Read these off the grid that follows. Indices start at 0.
1) Read off the entry at row 2, column 2.
2) Read off the entry in the top-right corner.
3) Read off the entry in the bottom-right corner.
4) Read off the bottom entry of the column that holds the smallest entry.
5) Read off the entry in row 2 and column 1.
6) Read off the entry just right of the smallest entry.
7) Read off the entry in the bottom-left corner.
8) Read off the entry in row 1 and column 2.
array([[4, 3, 7, 1, 5, 5, 4, 6, 5, 5, 5, 5, 3, 3],
       [4, 3, 7, 2, 5, 5, 4, 6, 5, 5, 5, 4, 3, 3],
       [4, 4, 5, 3, 4, 5, 5, 6, 4, 5, 4, 4, 4, 4],
       [3, 4, 6, 3, 5, 5, 5, 6, 5, 4, 5, 4, 3, 4],
       [3, 4, 6, 3, 5, 5, 5, 6, 5, 4, 5, 4, 3, 4],
       [3, 4, 6, 3, 5, 5, 5, 6, 5, 4, 5, 4, 3, 4],
       [4, 3, 7, 2, 5, 5, 4, 6, 6, 5, 5, 4, 3, 3],
       [3, 4, 6, 3, 5, 5, 5, 6, 5, 4, 5, 4, 3, 4]])
1) 5
2) 3
3) 4
4) 3
5) 4
6) 5
7) 3
8) 7

m =
[[-15   4  -2  -4 -10  -4   2 -12   0   9   6  15  28   0]
 [ -2  -9   3   5 -13   1  -8 -19   7  39   2  -4  17  -2]
 [ 11  -3  -4  16   3  15 -11  -6  20  34   8  -2   0  24]
 [  1 -11  -1 -26 -18  15   4 -14 -16   6   6  13  27  -3]
 [-17   1  -1 -15 -13 -11   7   3 -12 -26  -1   3   8 -20]
 [  1  -4  11  -1   8 -12   7  -7 -13   5 -20 -11 -10 -20]
 [  2   5  -6  19   4  -3  -9  17  19  -8   5 -16 -24   7]
 [  3  -8  -1   3 -10  10  -9 -16   8  36   6   0  16   8]
 [ -5  -3  -7 -13 -18   5  -2   8  -3 -19  11  -1   4  -5]]
Indices start at 0.
The entry at row 0, column 0 -> -15
Give the entry at row 1, column 0.
-2
The entry just left of the largest entry -> 7
The entry in the bottom-left corner is -5
Give the entry at row 0, column 2.
-2
Give the entry just right of the largest entry.
2
Give the entry at row 2, column 2.
-4
Give the entry in row 0 and column 1.
4
Give the entry in row 2 and column 0.
11
Give the entry directly below the largest entry.
34
The entry in row 1 and column 1 -> -9
Give the entry in the top-right corner.
0
Give the bottom entry of the column that holds the largest entry.
-19
Give the entry directly above 27.
0
Give the entry in the bottom-right corner.
-5
